Below is a small trained network, with its code and all its weights. Each question gives an input and a target symbol and asks what happens when units are switched off, that is, made to give their printed mean instead of their output.

import numpy as np


def w(rows, s, z=0):
    codes = np.array(rows[::2]) - 128.0
    scale = np.full(codes.shape[1], s)
    scale[-1] = z or s
    return codes * scale


def norm(h):
    return h / np.sqrt((h * h).mean(-1, keepdims=True) + 1e-5)


def f(y):
    return np.maximum(y, 0)


def softmax(a):
    e = np.exp(a - a.max(-1, keepdims=True))
    return e / e.sum(-1, keepdims=True)


def log_softmax(a):
    a = a - a.max(-1, keepdims=True)
    return a - np.log(np.exp(a).sum(-1, keepdims=True))


def net(x, mask):
    ids = ['ΔΛΣΦΨαβεζηθμξπτ'.index(c) for c in x.split()]
    T = len(ids)
    res = E[ids] + P[:T]
    u = 0
    for l in range(3):
        r = norm(res)
        for j in range(3):
            rows = slice(3 * j, 3 * j + 3)
            q, k, v = (r @ M[l][rows].T for M in (Q, K, V))
            z = softmax(np.where(np.tri(T) > 0, q @ k.T / 3**0.5, -1e9)) @ v
            o = O[l][rows]
            res = res + np.where(mask[u + j], z, o[:, -1]) @ o[:, :-1]
        u += 3
        y = f(norm(res) @ A[l][:, :-1].T + A[l][:, -1])
        res = res + np.where(mask[u : u + 4], y, B[l][:, -1]) @ B[l][:, :-1]
        u += 4
    return log_softmax(norm(res)[-1] @ U[:, :-1].T + U[:, -1])


Q, K, V, O, A, B = {}, {}, {}, {}, {}, {}
E = w([
[115,45,96,129],'Δ',
[175,134,87,134],'Λ',
[165,122,82,145],'Σ',
[253,68,94,140],'Φ',
[167,179,123,109],'Ψ',
[161,118,160,138],'α',
[95,62,139,189],'β',
[157,129,105,111],'ε',
[149,96,181,98],'ζ',
[63,125,145,145],'η',
[111,144,154,172],'θ',
[164,139,44,187],'μ',
[148,177,98,89],'ξ',
[208,185,80,162],'π',
[150,134,84,140],'τ',
],0.023)
P = w([
[113,148,104,174],'0',
[204,92,178,249],'1',
[145,112,102,176],'2',
[134,109,121,154],'3',
[122,106,126,146],'4',
[100,122,93,152],'5',
[186,67,194,120],'6',
[91,136,101,130],'7',
[101,133,114,143],'8',
],0.011)
Q[0] = w([
[144,254,192,107],'L0H1',
[118,56,53,181],'L0H1',
[43,73,133,15],'L0H1',
[117,71,47,140],'L0H2',
[160,187,147,64],'L0H2',
[113,166,116,149],'L0H2',
[48,143,176,125],'L0H3',
[132,61,45,187],'L0H3',
[74,178,207,147],'L0H3',
],0.0091)
K[0] = w([
[254,113,205,184],'L0H1',
[96,101,13,47],'L0H1',
[92,156,103,166],'L0H1',
[129,53,196,7],'L0H2',
[202,162,91,152],'L0H2',
[98,74,108,213],'L0H2',
[218,79,94,170],'L0H3',
[96,77,137,148],'L0H3',
[227,210,61,83],'L0H3',
],0.0086)
V[0] = w([
[63,133,63,66],'L0H1',
[96,108,120,58],'L0H1',
[179,134,159,84],'L0H1',
[90,84,254,97],'L0H2',
[91,139,93,103],'L0H2',
[132,220,219,111],'L0H2',
[157,236,109,121],'L0H3',
[134,159,201,134],'L0H3',
[88,68,168,91],'L0H3',
],0.0081)
O[0] = w([
[232,131,73,132,3],'L0H1',
[147,156,205,250,3],'L0H1',
[71,67,147,138,119],'L0H1',
[253,162,164,106,4],'L0H2',
[116,168,152,151,41],'L0H2',
[90,49,192,136,9],'L0H2',
[63,82,71,151,64],'L0H3',
[156,60,117,134,109],'L0H3',
[178,152,117,85,67],'L0H3',
],0.007,0.0037)
A[0] = w([
[164,79,12,26,255],'L0N1',
[164,114,75,122,182],'L0N2',
[209,148,50,131,23],'L0N3',
[215,152,174,122,133],'L0N4',
],0.011,0.002)
B[0] = w([
[148,88,116,251,254],'L0N1',
[142,76,156,155,193],'L0N2',
[144,97,171,142,212],'L0N3',
[160,144,47,114,166],'L0N4',
],0.013,0.01)
Q[1] = w([
[168,218,37,65],'L1H1',
[54,109,162,127],'L1H1',
[168,59,174,152],'L1H1',
[43,53,168,151],'L1H2',
[164,119,102,250],'L1H2',
[126,2,150,169],'L1H2',
[191,150,152,147],'L1H3',
[223,112,196,81],'L1H3',
[142,128,173,146],'L1H3',
],0.0096)
K[1] = w([
[238,6,94,255],'L1H1',
[97,160,97,150],'L1H1',
[86,123,71,70],'L1H1',
[102,89,99,211],'L1H2',
[232,106,139,130],'L1H2',
[184,159,3,219],'L1H2',
[51,101,178,189],'L1H3',
[39,147,159,41],'L1H3',
[119,90,70,114],'L1H3',
],0.0089)
V[1] = w([
[109,167,92,75],'L1H1',
[159,158,108,65],'L1H1',
[204,48,55,155],'L1H1',
[220,171,118,215],'L1H2',
[152,229,123,254],'L1H2',
[154,184,152,164],'L1H2',
[202,44,99,223],'L1H3',
[71,112,200,120],'L1H3',
[85,214,193,39],'L1H3',
],0.0079)
O[1] = w([
[232,239,96,215,94],'L1H1',
[179,147,109,235,73],'L1H1',
[117,111,180,103,156],'L1H1',
[251,155,86,61,206],'L1H2',
[183,254,69,57,188],'L1H2',
[93,197,86,74,130],'L1H2',
[219,98,164,121,248],'L1H3',
[63,78,117,189,117],'L1H3',
[153,152,3,219,7],'L1H3',
],0.0062,0.012)
A[1] = w([
[98,148,114,82,105],'L1N1',
[74,121,150,114,28],'L1N2',
[149,112,81,129,2],'L1N3',
[253,197,124,136,99],'L1N4',
],0.014,0.0019)
B[1] = w([
[177,133,117,114,147],'L1N1',
[227,165,187,67,152],'L1N2',
[172,147,173,117,155],'L1N3',
[96,98,141,2,254],'L1N4',
],0.0098,0.0083)
Q[2] = w([
[188,79,171,28],'L2H1',
[87,83,198,14],'L2H1',
[103,133,106,177],'L2H1',
[137,151,216,135],'L2H2',
[89,134,83,22],'L2H2',
[73,179,33,184],'L2H2',
[242,172,102,146],'L2H3',
[183,169,124,247],'L2H3',
[118,204,103,193],'L2H3',
],0.011)
K[2] = w([
[91,104,113,152],'L2H1',
[61,161,11,128],'L2H1',
[159,184,77,164],'L2H1',
[158,148,111,91],'L2H2',
[75,107,117,172],'L2H2',
[199,135,141,224],'L2H2',
[221,131,175,25],'L2H3',
[206,109,187,33],'L2H3',
[184,106,146,163],'L2H3',
],0.013)
V[2] = w([
[186,92,215,162],'L2H1',
[246,208,25,122],'L2H1',
[174,37,39,219],'L2H1',
[149,180,162,130],'L2H2',
[169,58,65,156],'L2H2',
[94,80,52,135],'L2H2',
[174,81,192,137],'L2H3',
[55,237,60,46],'L2H3',
[49,73,86,154],'L2H3',
],0.011)
O[2] = w([
[173,10,154,138,193],'L2H1',
[236,147,29,133,68],'L2H1',
[246,191,129,171,254],'L2H1',
[169,87,114,144,113],'L2H2',
[170,123,170,61,113],'L2H2',
[186,148,226,52,81],'L2H2',
[193,23,139,74,222],'L2H3',
[2,223,95,98,10],'L2H3',
[81,220,199,216,118],'L2H3',
],0.0086,0.0065)
A[2] = w([
[5,103,108,142,2],'L2N1',
[180,197,52,125,118],'L2N2',
[92,29,165,158,198],'L2N3',
[152,86,156,140,61],'L2N4',
],0.013,0.0029)
B[2] = w([
[111,81,28,235,146],'L2N1',
[96,17,10,211,163],'L2N2',
[146,92,39,254,254],'L2N3',
[187,100,25,161,209],'L2N4',
],0.0085,0.0083)
U = w([
[109,117,133,9,79],'Δ',
[161,156,195,168,173],'Λ',
[180,127,122,150,54],'Σ',
[142,60,149,129,62],'Φ',
[64,82,189,167,179],'Ψ',
[108,37,204,183,54],'α',
[103,79,119,50,123],'β',
[119,167,209,139,208],'ε',
[114,63,107,99,120],'ζ',
[82,145,12,91,123],'η',
[30,92,56,189,160],'θ',
[162,162,41,168,71],'μ',
[86,185,117,135,191],'ξ',
[195,162,89,164,3],'π',
[139,207,71,178,137],'τ',
],0.013,0.0049)

Each question gives the input, a string of symbols that net reads in full, and the target symbol t.
The units are the heads (3 rows each of Q, K, V and O) and the neurons (one row each of A and B). Each row of codes is followed by its name. A weight is (code - 128) times the scale printed after its matrix; where a second scale follows, it is the last column's (O, A, B and U).
mask holds one flag per unit, layer by layer, with each layer's heads first. A switched-off unit (its flag False) gives its mean, the last column of its rows in O or B, instead of its output. The means were averaged over made-up inputs and are rounded, as every weight is.
A unit's drop is (log p(t) with every unit on - log p(t) with that unit switched off) / (log p(t) with every unit on - log p(t) with every unit switched off).
unit that matters most: the unit with the biggest drop
top k neurons: the k neurons with the biggest drops, biggest first
top k neurons in layer l: the k neurons of layer l with the biggest drops, biggest first
which heads matter: for each layer, one digit per head in row order, 1 if its drop is at least 0.15 and else 0, layers parted by /
input η Δ α Δ θ η ε ζ, target η: unit that matters most : L0N1
input ξ Ψ π Δ ξ, target ξ: top 3 neurons in layer 0 : L0N3, L0N2, L0N1
input τ α θ, target τ: which heads matter : 111 / 000 / 101
input θ η Λ α, target θ: which heads matter : 111 / 011 / 000
input θ Φ ξ ζ, target θ: which heads matter : 111 / 011 / 000
input η Φ η ε Φ ξ μ θ, target η: top 2 neurons : L0N1, L0N2
input τ Φ Ψ Ψ Φ Λ α, target τ: which heads matter : 111 / 000 / 101
input ε τ Σ Λ Φ ξ, target ε: which heads matter : 011 / 010 / 001
input Δ β ζ η μ Δ ζ, target Δ: which heads matter : 111 / 000 / 000
input Ψ Δ Φ ε Λ Λ Ψ, target Ψ: top 2 neurons : L1N2, L0N1
input Λ α ξ α β, target Λ: top 2 neurons in layer 0 : L0N1, L0N3
input θ Λ ε ε Φ α α, target θ: top 4 neurons : L0N1, L0N2, L0N3, L0N4
input μ α α α, target μ: top 2 neurons in layer 0 : L0N1, L0N3
input θ α Ψ, target θ: which heads matter : 111 / 001 / 000
input μ β ε θ η μ Σ ε Ψ, target μ: unit that matters most : L0H2
input ξ π Λ Φ Λ β, target ξ: which heads matter : 011 / 011 / 001
input η τ Δ ε β, target η: which heads matter : 100 / 001 / 101
input Δ θ ζ π ξ Ψ, target Δ: which heads matter : 000 / 010 / 000
input Λ π μ Δ ξ, target Λ: top 2 neurons in layer 1 : L1N4, L1N2
input θ ε Φ β, target θ: top 4 neurons : L0N1, L0N2, L0N3, L1N2
input α ξ Δ Ψ π, target α: unit that matters most : L2H1
input α Ψ Ψ Λ Φ π, target α: which heads matter : 100 / 010 / 100
input η τ α Δ Δ Δ α α, target η: top 2 neurons : L0N1, L0N2
input Ψ ε ζ θ, target Ψ: which heads matter : 011 / 011 / 100
input ξ π ξ τ θ θ, target ξ: top 4 neurons : L0N3, L0N2, L0N1, L1N4
input α Σ Ψ θ Σ Λ β ξ, target α: which heads matter : 100 / 011 / 100
input Λ ε ε ε ζ π ζ θ, target Λ: top 3 neurons : L1N4, L0N4, L0N3
input τ Φ α ξ, target τ: which heads matter : 111 / 000 / 101
